W =
[[125, 130, 131, 127, 125, 134, 130, 129, 124, 128, 110, 135, 131, 120, 130, 129],
 [134, 131, 124, 128, 131, 128, 128, 125, 126, 131, 120, 153, 123, 120, 128, 129],
 [125, 125, 131, 129, 116, 133, 127, 128, 130, 127, 116, 136, 130, 123, 131, 126],
 [126, 126, 129, 133, 126, 117, 125, 130, 125, 131, 144, 119, 127, 128, 132, 135],
 [127, 135, 126, 131, 130, 119, 131, 127, 127, 127, 110, 117, 135, 118, 125, 136],
 [125, 126, 131, 128, 127, 128, 129, 126, 123, 126, 138, 124, 130, 120, 130, 139],
 [130, 140, 130, 125, 115, 127, 128, 133, 127, 127, 130, 136, 137, 120, 127, 126],
 [124, 125, 132, 130, 127, 115, 125, 130, 125, 126, 127, 137, 129, 120, 126, 120],
 [134, 128, 136, 124, 140, 124, 130, 129, 123, 128, 116, 122, 140, 142, 130, 119],
 [137, 128, 129, 125, 131, 125, 130, 124, 128, 131, 152, 132, 126, 120, 128, 134]]
Which number is the entry in the bottom-left corner?
Answer: 137
The entry directly above the largest entry: 135
The third entry, reading row by row: 131
Which number is the 2nd entry, reading row by row?
Answer: 130
The fifth entry from the end, reading row by row is 132
Which number is the entry directly below the largest entry?
Answer: 136
Which number is the second entry on the diagonal from the top-right corner?
Answer: 128
Which number is the first entry of the largest entry's row?
Answer: 134
The entry in the top-right corner is 129
The largest entry in the last row: 152
The bottom-right entry is 134
Which number is the 5th entry in reading order?
Answer: 125
The entry in the top-left corner -> 125
The third largest entry -> 144
The 3rd entry on the diagonal from the top-right corner is 123
The fourth entry in reading order: 127
Which number is the largest entry in the last column?
Answer: 139
The entry just right of the largest entry -> 123
The second entry on the main diagonal is 131
Which number is the entry just left of the largest entry?
Answer: 120
Which number is the third entry on the main diagonal?
Answer: 131
Which number is the fourth entry from the end, reading row by row?
Answer: 126
Which number is the 2nd-last entry, reading row by row?
Answer: 128
